Here is a tiny trained network, its code and every weight. The questions are about switching its units off for an input and a class, where a switched-off unit gives its printed mean instead of its output.

import numpy as np


def w(rows, s, z=0):
    codes = np.array(rows[::2]) - 128.0
    scale = np.full(codes.shape[1], s)
    scale[-1] = z or s
    return codes * scale


def f(y):
    return y / 2 * (1 + np.tanh(0.7978845608 * (y + 0.044715 * y**3)))


def log_softmax(a):
    a = a - a.max(-1, keepdims=True)
    return a - np.log(np.exp(a).sum(-1, keepdims=True))


def net(x, mask):
    res = np.array(x, float).reshape(1, 6) / 4 @ E
    y = f(res @ A[0][:, :-1].T + A[0][:, -1])
    res = res + np.where(mask, y, B[0][:, -1]) @ B[0][:, :-1]
    return log_softmax(res[-1] @ U[:, :-1].T + U[:, -1])


A, B = {}, {}
E = w([
[168,244,63,155,192,163],'x0',
[159,171,130,51,3,187],'x1',
[121,126,128,116,139,133],'x2',
[110,131,124,100,153,135],'x3',
[180,90,37,71,102,21],'x4',
[193,27,101,118,158,221],'x5',
],0.0066)
A[0] = w([
[150,99,157,155,223,86,97],'neuron 1',
[142,110,150,206,175,80,152],'neuron 2',
[110,113,178,132,151,191,59],'neuron 3',
[118,77,123,183,190,120,81],'neuron 4',
[83,142,151,118,98,97,179],'neuron 5',
[122,140,147,37,67,177,72],'neuron 6',
[126,155,190,163,168,154,213],'neuron 7',
[144,132,4,93,156,55,185],'neuron 8',
[172,173,124,96,64,183,147],'neuron 9',
[162,154,150,90,71,152,114],'neuron 10',
[75,2,194,98,56,68,183],'neuron 11',
[158,83,85,117,110,196,103],'neuron 12',
[179,124,42,74,141,44,150],'neuron 13',
[75,189,157,123,106,86,211],'neuron 14',
[43,193,138,123,105,81,160],'neuron 15',
[218,77,145,112,159,160,33],'neuron 16',
[99,137,178,113,167,162,149],'neuron 17',
[144,95,118,149,161,187,132],'neuron 18',
[121,103,82,80,115,84,115],'neuron 19',
[193,212,31,165,148,144,104],'neuron 20',
[226,78,145,116,170,220,65],'neuron 21',
[144,51,120,107,117,180,97],'neuron 22',
[62,173,173,129,157,201,110],'neuron 23',
[186,72,110,123,179,173,53],'neuron 24',
[165,172,125,129,41,168,226],'neuron 25',
[128,149,142,219,163,167,250],'neuron 26',
[184,78,56,94,139,88,77],'neuron 27',
],0.0086,0.0019)
B[0] = w([
[63,89,190,63,109,65,173],'neuron 1',
[73,93,200,62,179,79,171],'neuron 2',
[195,154,183,200,40,147,154],'neuron 3',
[86,135,171,85,152,53,169],'neuron 4',
[141,123,60,176,123,105,162],'neuron 5',
[56,118,152,92,155,104,175],'neuron 6',
[134,82,180,93,97,149,168],'neuron 7',
[111,64,203,148,83,157,205],'neuron 8',
[54,73,186,72,183,65,178],'neuron 9',
[50,81,115,65,135,69,162],'neuron 10',
[76,121,53,228,182,205,255],'neuron 11',
[138,154,141,165,158,2,156],'neuron 12',
[149,67,213,125,25,182,206],'neuron 13',
[195,163,117,157,158,92,182],'neuron 14',
[201,132,79,177,107,61,184],'neuron 15',
[136,193,107,193,99,67,154],'neuron 16',
[162,94,177,140,78,165,152],'neuron 17',
[142,154,157,131,127,100,156],'neuron 18',
[111,116,189,202,80,183,162],'neuron 19',
[10,89,82,236,194,207,190],'neuron 20',
[168,181,131,174,120,64,181],'neuron 21',
[113,204,81,143,154,91,163],'neuron 22',
[193,88,187,153,39,154,174],'neuron 23',
[110,180,114,174,146,70,163],'neuron 24',
[84,75,153,73,171,110,188],'neuron 25',
[114,62,185,105,127,137,178],'neuron 26',
[162,137,218,163,62,128,178],'neuron 27',
],0.0058,0.0081)
U = w([
[176,77,251,135,41,206,43],'0',
[26,87,194,3,209,60,51],'1',
[34,103,92,207,209,245,140],'2',
[152,101,164,101,155,129,254],'3',
[192,240,139,170,124,7,124],'4',
[128,84,155,109,157,163,194],'5',
[220,173,43,64,183,191,28],'6',
],0.0076,0.0056)

Each question gives the input, the list of numbers given to net, and the class t.
The units are the neurons (one row each of A and B). Each row of codes is followed by its name. A weight is (code - 128) times the scale printed after its matrix; where a second scale follows, it is the last column's (A, B and U).
mask holds one flag per neuron, in row order. A switched-off neuron (its flag False) gives its mean, the last column of its row in B, instead of its output. The means were averaged over made-up inputs and are rounded, as every weight is.
A unit's drop is (log p(t) with every unit on - log p(t) with that unit switched off) / (log p(t) with every unit on - log p(t) with every unit switched off).
The circuit of an input: a set's keep is (log p(t) with only the set's units on - log p(t) with every unit switched off) / (log p(t) with every unit on - log p(t) with every unit switched off). Starting from the 12 units with the biggest drops (on a tie, the unit counted first), units are removed one at a time, each time the one whose removal leaves the highest keep (on an exact tie, the one counted first), for as long as the keep stays at least 0.8.
circuit, biggest first: the units of the circuit, biggest drop first
most important unit: the unit with the biggest drop
top k neurons: the k neurons with the biggest drops, biggest first
drop when u is switched off: that unit's drop, to one decimal
input [4,-3,-1,-3,8,7], class 0: circuit, biggest first => neuron 13; neuron 27
input [-8,-4,0,-4,8,-8], class 0: circuit, biggest first => neuron 13; neuron 19
input [-4,-4,-6,2,-8,8], class 0: most important unit => neuron 3
input [2,6,1,-6,5,7], class 4: circuit, biggest first => neuron 12; neuron 21
input [2,-7,-2,2,3,-4], class 1: top 2 neurons => neuron 2; neuron 1
input [8,-2,1,4,-8,0], class 0: circuit, biggest first => neuron 23; neuron 7
input [5,-6,-6,-5,7,4], class 0: circuit, biggest first => neuron 13; neuron 8
input [-1,2,3,3,5,2], class 0: circuit, biggest first => neuron 13; neuron 27
input [1,-7,7,0,5,5], class 1: top 3 neurons => neuron 1; neuron 4; neuron 2
input [1,-6,5,2,6,7], class 4: circuit, biggest first => neuron 24; neuron 16; neuron 21
input [6,-7,-4,2,-8,-7], class 0: circuit, biggest first => neuron 23; neuron 7
input [8,8,-4,1,5,5], class 1: circuit, biggest first => neuron 9; neuron 25
input [6,-6,1,3,2,6], class 1: circuit, biggest first => neuron 1; neuron 4
input [8,-3,2,-3,4,-6], class 2: circuit, biggest first => neuron 20
input [2,-6,-2,-6,-5,3], class 1: top 3 neurons => neuron 2; neuron 4; neuron 1
input [7,-8,-6,1,-4,-8], class 1: top 3 neurons => neuron 2; neuron 1; neuron 26
input [4,2,6,-6,-6,2], class 0: circuit, biggest first => neuron 23; neuron 11
input [-7,2,-4,5,6,6], class 2: top 2 neurons => neuron 11; neuron 22
input [-2,1,-1,2,5,2], class 0: top 2 neurons => neuron 13; neuron 27
input [3,2,3,2,-6,7], class 4: top 2 neurons => neuron 21; neuron 12
input [-5,-6,-1,3,5,7], class 4: top neuron => neuron 16
input [5,1,-3,3,2,-5], class 2: drop when neuron 20 is switched off => 1.1
input [6,-6,0,1,2,4], class 1: drop when neuron 12 is switched off => 0.0
input [-4,-5,2,2,-8,1], class 0: drop when neuron 3 is switched off => 0.1
input [-7,1,2,0,-5,8], class 4: drop when neuron 21 is switched off => 0.2
